Below is a small trained network, with its code and all its weights. Each question gives an input and a class and asks what happens when units are switched off, that is, made to give their printed mean instead of their output.

import numpy as np


def w(rows, s, z=0):
    codes = np.array(rows[::2]) - 128.0
    scale = np.full(codes.shape[1], s)
    scale[-1] = z or s
    return codes * scale


def f(y):
    return y / 2 * (1 + np.tanh(0.7978845608 * (y + 0.044715 * y**3)))


def log_softmax(a):
    a = a - a.max(-1, keepdims=True)
    return a - np.log(np.exp(a).sum(-1, keepdims=True))


def net(x, mask):
    res = np.array(x, float).reshape(1, 3) / 4 @ E
    y = f(res @ A[0][:, :-1].T + A[0][:, -1])
    res = res + np.where(mask, y, B[0][:, -1]) @ B[0][:, :-1]
    return log_softmax(res[-1] @ U[:, :-1].T + U[:, -1])


A, B = {}, {}
E = w([
[170,57,145,85,221,106,236,147,214,27],'x0',
[124,193,255,101,55,20,201,110,73,141],'x1',
[228,138,115,82,250,133,118,62,82,146],'x2',
],0.0088)
A[0] = w([
[80,170,107,162,42,121,128,112,100,160,86],'neuron 1',
[140,72,104,89,206,210,144,162,170,34,218],'neuron 2',
[123,93,223,97,148,22,209,169,220,33,183],'neuron 3',
[143,106,61,111,167,174,60,68,87,195,213],'neuron 4',
[182,102,115,130,137,158,118,110,210,113,2],'neuron 5',
[158,137,158,37,117,124,216,50,142,124,75],'neuron 6',
[196,80,146,102,245,83,152,114,162,113,194],'neuron 7',
[180,143,76,129,162,183,43,71,104,207,84],'neuron 8',
[95,177,148,100,83,88,109,145,32,177,124],'neuron 9',
[99,46,54,177,183,191,89,186,189,79,221],'neuron 10',
[161,214,144,68,112,98,121,125,71,178,206],'neuron 11',
[208,4,66,133,149,190,184,191,217,60,119],'neuron 12',
[67,217,166,106,52,99,107,74,72,203,134],'neuron 13',
[26,125,124,254,2,142,68,242,175,165,192],'neuron 14',
],0.0074,0.0043)
B[0] = w([
[82,106,155,121,126,133,135,185,161,167,180],'neuron 1',
[60,84,200,148,149,143,86,130,179,185,211],'neuron 2',
[192,47,46,45,121,96,153,93,173,111,220],'neuron 3',
[170,100,90,115,211,160,106,176,119,153,206],'neuron 4',
[133,167,163,162,69,131,159,95,131,72,142],'neuron 5',
[171,158,100,94,106,105,140,84,92,90,159],'neuron 6',
[143,48,167,109,39,106,119,112,211,148,195],'neuron 7',
[207,127,90,106,173,171,50,112,54,108,193],'neuron 8',
[98,118,170,147,125,118,126,182,129,189,200],'neuron 9',
[77,76,171,151,141,93,104,162,207,153,222],'neuron 10',
[131,141,123,123,172,148,134,191,92,155,201],'neuron 11',
[48,123,192,143,65,78,155,160,176,143,216],'neuron 12',
[35,94,146,158,173,109,121,179,145,168,228],'neuron 13',
[139,46,101,82,47,114,194,96,254,108,249],'neuron 14',
],0.0095,0.014)
U = w([
[38,101,153,176,118,127,104,159,205,167,196],'0',
[81,232,114,213,45,229,106,6,39,7,1],'1',
[77,239,115,226,30,234,104,30,47,29,1],'2',
[209,115,59,83,190,162,73,126,69,138,186],'3',
[112,198,172,202,185,126,92,156,1,148,39],'4',
[191,99,132,84,89,81,166,92,177,86,143],'5',
],0.0097,0.0075)

Each question gives the input, the list of numbers given to net, and the class t.
The units are the neurons (one row each of A and B). Each row of codes is followed by its name. A weight is (code - 128) times the scale printed after its matrix; where a second scale follows, it is the last column's (A, B and U).
mask holds one flag per neuron, in row order. A switched-off neuron (its flag False) gives its mean, the last column of its row in B, instead of its output. The means were averaged over made-up inputs and are rounded, as every weight is.
A unit's drop is (log p(t) with every unit on - log p(t) with that unit switched off) / (log p(t) with every unit on - log p(t) with every unit switched off).
The circuit of an input: a set's keep is (log p(t) with only the set's units on - log p(t) with every unit switched off) / (log p(t) with every unit on - log p(t) with every unit switched off). Starting from the 12 units with the biggest drops (on a tie, the unit counted first), units are removed one at a time, each time the one whose removal leaves the highest keep (on an exact tie, the one counted first), for as long as the keep stays at least 0.8.
circuit, biggest first: the units of the circuit, biggest drop first
most important unit: the unit with the biggest drop
k most important neurons: the k neurons with the biggest drops, biggest first
drop when u is switched off: that unit's drop, to one decimal
input [-8,-7,1], class 3: circuit, biggest first	neuron 8
input [-7,-5,0], class 3: circuit, biggest first	neuron 8; neuron 12
input [-1,5,2], class 4: circuit, biggest first	neuron 14; neuron 10; neuron 7
input [0,8,2], class 5: 4 most important neurons	neuron 3; neuron 6; neuron 2; neuron 10
input [-4,4,8], class 3: circuit, biggest first	neuron 12; neuron 8
input [1,7,-6], class 5: 2 most important neurons	neuron 3; neuron 2
input [-1,6,7], class 4: 2 most important neurons	neuron 14; neuron 3
input [7,1,-4], class 5: 2 most important neurons	neuron 3; neuron 13
input [-4,4,7], class 4: 2 most important neurons	neuron 3; neuron 14
input [-2,-7,6], class 3: 4 most important neurons	neuron 8; neuron 4; neuron 13; neuron 14
input [1,4,2], class 5: 2 most important neurons	neuron 8; neuron 4
input [4,1,-6], class 5: drop when neuron 3 is switched off	0.1
input [-2,6,5], class 4: drop when neuron 14 is switched off	0.2
input [-4,-7,2], class 3: drop when neuron 8 is switched off	0.3
input [3,2,6], class 5: most important unit	neuron 7
input [1,0,5], class 3: drop when neuron 14 is switched off	0.5
